Below is a small trained network, with its code and all its weights. Each question gives an input and a target symbol and asks what happens when units are switched off, that is, made to give their printed mean instead of their output.

import numpy as np


def w(rows, s, z=0):
    codes = np.array(rows[::2]) - 128.0
    scale = np.full(codes.shape[1], s)
    scale[-1] = z or s
    return codes * scale


def norm(h):
    return h / np.sqrt((h * h).mean(-1, keepdims=True) + 1e-5)


def f(y):
    return np.maximum(y, 0)


def softmax(a):
    e = np.exp(a - a.max(-1, keepdims=True))
    return e / e.sum(-1, keepdims=True)


def log_softmax(a):
    a = a - a.max(-1, keepdims=True)
    return a - np.log(np.exp(a).sum(-1, keepdims=True))


def net(x, mask):
    ids = ['ΔΘΠΦΨΩζμ'.index(c) for c in x.split()]
    T = len(ids)
    res = E[ids] + P[:T]
    u = 0
    for l in range(2):
        r = norm(res)
        for j in range(3):
            rows = slice(4 * j, 4 * j + 4)
            q, k, v = (r @ M[l][rows].T for M in (Q, K, V))
            z = softmax(np.where(np.tri(T) > 0, q @ k.T / 4**0.5, -1e9)) @ v
            o = O[l][rows]
            res = res + np.where(mask[u + j], z, o[:, -1]) @ o[:, :-1]
        u += 3
        y = f(norm(res) @ A[l][:, :-1].T + A[l][:, -1])
        res = res + np.where(mask[u : u + 4], y, B[l][:, -1]) @ B[l][:, :-1]
        u += 4
    return log_softmax(norm(res)[-1] @ U[:, :-1].T + U[:, -1])


Q, K, V, O, A, B = {}, {}, {}, {}, {}, {}
E = w([
[185,148,126,112],'Δ',
[155,155,86,157],'Θ',
[143,186,130,169],'Π',
[85,100,119,155],'Φ',
[156,158,125,83],'Ψ',
[100,207,91,155],'Ω',
[110,83,217,114],'ζ',
[40,113,69,255],'μ',
],0.022)
P = w([
[253,77,138,200],'0',
[75,211,228,194],'1',
[53,188,193,169],'2',
[55,140,100,120],'3',
[40,149,99,100],'4',
[56,126,69,86],'5',
[62,138,83,91],'6',
[102,152,125,120],'7',
],0.0065)
Q[0] = w([
[101,178,121,149],'0.h0',
[63,170,116,232],'0.h0',
[22,125,116,199],'0.h0',
[87,66,145,135],'0.h0',
[159,138,47,8],'0.h1',
[230,136,125,190],'0.h1',
[124,169,225,75],'0.h1',
[207,85,186,76],'0.h1',
[190,149,123,47],'0.h2',
[155,191,150,126],'0.h2',
[115,82,155,144],'0.h2',
[140,162,140,146],'0.h2',
],0.012)
K[0] = w([
[90,141,128,128],'0.h0',
[34,156,86,102],'0.h0',
[38,152,178,41],'0.h0',
[123,187,180,124],'0.h0',
[144,121,67,74],'0.h1',
[232,134,124,181],'0.h1',
[102,164,247,43],'0.h1',
[214,29,192,105],'0.h1',
[173,92,104,216],'0.h2',
[164,48,137,141],'0.h2',
[116,153,75,87],'0.h2',
[144,185,168,198],'0.h2',
],0.011)
V[0] = w([
[25,132,165,125],'0.h0',
[117,46,168,121],'0.h0',
[84,123,133,72],'0.h0',
[156,183,86,98],'0.h0',
[72,63,1,215],'0.h1',
[177,121,142,241],'0.h1',
[56,150,168,106],'0.h1',
[207,124,205,85],'0.h1',
[130,124,177,191],'0.h2',
[195,49,98,120],'0.h2',
[196,169,133,127],'0.h2',
[134,163,186,155],'0.h2',
],0.0088)
O[0] = w([
[158,77,68,168,211],'0.h0',
[116,36,99,97,75],'0.h0',
[214,141,22,203,73],'0.h0',
[40,112,126,102,93],'0.h0',
[185,174,222,138,150],'0.h1',
[128,134,126,82,221],'0.h1',
[253,103,93,112,185],'0.h1',
[46,92,27,21,42],'0.h1',
[212,100,179,95,253],'0.h2',
[181,57,133,139,32],'0.h2',
[129,89,117,190,164],'0.h2',
[213,201,152,155,242],'0.h2',
],0.0042,0.0032)
A[0] = w([
[83,103,68,171,2],'0.n0',
[120,82,178,105,94],'0.n1',
[108,28,97,136,28],'0.n2',
[34,124,160,251,113],'0.n3',
],0.011,0.0032)
B[0] = w([
[136,91,103,209,138],'0.n0',
[114,236,72,195,168],'0.n1',
[77,209,237,141,155],'0.n2',
[187,1,198,126,254],'0.n3',
],0.009,0.0074)
Q[1] = w([
[155,106,147,88],'1.h0',
[94,84,137,183],'1.h0',
[155,165,168,145],'1.h0',
[103,102,169,152],'1.h0',
[116,101,92,89],'1.h1',
[136,138,211,147],'1.h1',
[73,150,143,165],'1.h1',
[122,120,104,4],'1.h1',
[157,173,151,108],'1.h2',
[158,160,114,86],'1.h2',
[91,135,201,188],'1.h2',
[124,185,173,136],'1.h2',
],0.018)
K[1] = w([
[166,87,121,108],'1.h0',
[132,86,228,188],'1.h0',
[62,93,133,157],'1.h0',
[142,39,147,158],'1.h0',
[131,146,204,66],'1.h1',
[172,116,103,201],'1.h1',
[87,147,78,153],'1.h1',
[130,81,210,3],'1.h1',
[71,115,132,133],'1.h2',
[88,77,126,99],'1.h2',
[116,110,58,188],'1.h2',
[38,122,45,138],'1.h2',
],0.013)
V[1] = w([
[111,148,141,108],'1.h0',
[125,106,185,111],'1.h0',
[97,38,136,132],'1.h0',
[247,164,91,128],'1.h0',
[60,118,103,122],'1.h1',
[200,130,136,99],'1.h1',
[176,124,73,58],'1.h1',
[144,205,91,119],'1.h1',
[172,156,147,107],'1.h2',
[122,54,141,160],'1.h2',
[128,135,180,69],'1.h2',
[112,157,188,152],'1.h2',
],0.015)
O[1] = w([
[113,152,137,154,130],'1.h0',
[89,110,118,82,222],'1.h0',
[79,103,124,140,142],'1.h0',
[218,134,120,89,104],'1.h0',
[171,154,112,166,11],'1.h1',
[63,79,150,124,175],'1.h1',
[109,68,125,179,2],'1.h1',
[130,147,218,152,130],'1.h1',
[122,133,143,113,173],'1.h2',
[117,112,101,160,133],'1.h2',
[124,98,153,1,180],'1.h2',
[83,128,153,141,253],'1.h2',
],0.0098,0.0075)
A[1] = w([
[61,240,156,211,204],'1.n0',
[2,131,81,73,5],'1.n1',
[209,162,151,89,157],'1.n2',
[237,136,226,7,59],'1.n3',
],0.0066,0.002)
B[1] = w([
[97,73,36,144,238],'1.n0',
[123,176,72,245,192],'1.n1',
[66,234,155,225,178],'1.n2',
[171,50,85,181,253],'1.n3',
],0.011,0.0051)
U = w([
[204,134,163,127,179],'Δ',
[13,159,167,85,126],'Θ',
[150,149,232,96,131],'Π',
[122,12,142,56,96],'Φ',
[120,148,11,185,154],'Ψ',
[157,222,186,209,68],'Ω',
[169,119,71,69,252],'ζ',
[160,60,129,239,10],'μ',
],0.011,0.0038)

Each question gives the input, a string of symbols that net reads in full, and the target symbol t.
The units are the heads (4 rows each of Q, K, V and O) and the neurons (one row each of A and B). Each row of codes is followed by its name. A weight is (code - 128) times the scale printed after its matrix; where a second scale follows, it is the last column's (O, A, B and U).
mask holds one flag per unit, layer by layer, with each layer's heads first. A switched-off unit (its flag False) gives its mean, the last column of its rows in O or B, instead of its output. The means were averaged over made-up inputs and are rounded, as every weight is.
A unit's drop is (log p(t) with every unit on - log p(t) with that unit switched off) / (log p(t) with every unit on - log p(t) with every unit switched off).
The circuit of an input: a set's keep is (log p(t) with only the set's units on - log p(t) with every unit switched off) / (log p(t) with every unit on - log p(t) with every unit switched off). Starting from the 12 units with the biggest drops (on a tie, the unit counted first), units are removed one at a time, each time the one whose removal leaves the highest keep (on an exact tie, the one counted first), for as long as the keep stays at least 0.8.
units of the circuit, in order: the units of the circuit, biggest drop first
unit that matters most: the unit with the biggest drop
k most important neurons: the k neurons with the biggest drops, biggest first
k most important neurons of layer l: the k neurons of layer l with the biggest drops, biggest first
heads that matter: for each layer, one digit per head in row order, 1 if its drop is at least 0.15 and else 0, layers parted by /
input Ω Θ Ψ Π Π Π Δ Ω, target Ω: 2 most important neurons of layer 1 => [1.n2, 1.n3]
input Ω Ψ Π Φ Θ μ Ψ, target Ω: 2 most important neurons of layer 0 => [0.n3, 0.n0]
input Ω Φ Θ Ψ, target Ω: heads that matter => 110 / 111
input Ψ Ψ Θ, target Δ: units of the circuit, in order => [1.h0]
input μ Φ Φ Π μ Δ Φ Ψ, target μ: heads that matter => 110 / 110
input Π Ω Φ Ψ, target Π: heads that matter => 111 / 111
input Π Θ Θ, target Π: units of the circuit, in order => [0.h0, 1.h0, 0.n1]
input μ Ψ Π Φ ζ Θ, target Θ: heads that matter => 010 / 110
input μ ζ Ψ Φ Ω, target Ω: units of the circuit, in order => [1.h1, 0.h0]
input Θ Θ ζ μ Ω Ω ζ Δ, target Θ: 2 most important neurons => [0.n1, 0.n3]
input ζ Ψ Φ, target Φ: heads that matter => 000 / 010
input Θ Φ Π, target μ: 3 most important neurons => [1.n3, 0.n1, 0.n2]
input Φ Π Φ Θ, target μ: heads that matter => 110 / 111
input Θ Θ Π μ Δ, target Θ: unit that matters most => 0.h0
input μ Θ Φ Π Π, target μ: 4 most important neurons => [0.n3, 0.n1, 1.n0, 0.n2]
input μ Θ ζ ζ ζ Δ, target μ: heads that matter => 111 / 110
input Δ μ Ω, target Ψ: heads that matter => 000 / 011
input Φ Ω Ψ, target Φ: heads that matter => 111 / 110
input μ ζ Φ Φ Θ Φ Θ, target μ: 2 most important neurons => [1.n0, 0.n3]
input Ψ μ μ Π Φ Θ μ Π, target Ψ: units of the circuit, in order => [1.n0]
input μ Θ Φ, target Φ: 2 most important neurons of layer 0 => [0.n3, 0.n1]
input Θ Δ Π Π Θ Θ Φ Ψ, target Θ: 2 most important neurons => [0.n3, 0.n1]
input μ Δ μ Ψ Π, target Ψ: 2 most important neurons of layer 0 => [0.n1, 0.n0]
input ζ μ ζ ζ Π μ Δ Ψ, target ζ: 3 most important neurons => [0.n2, 0.n3, 1.n3]
input ζ Π ζ Δ, target ζ: 2 most important neurons => [0.n3, 0.n2]
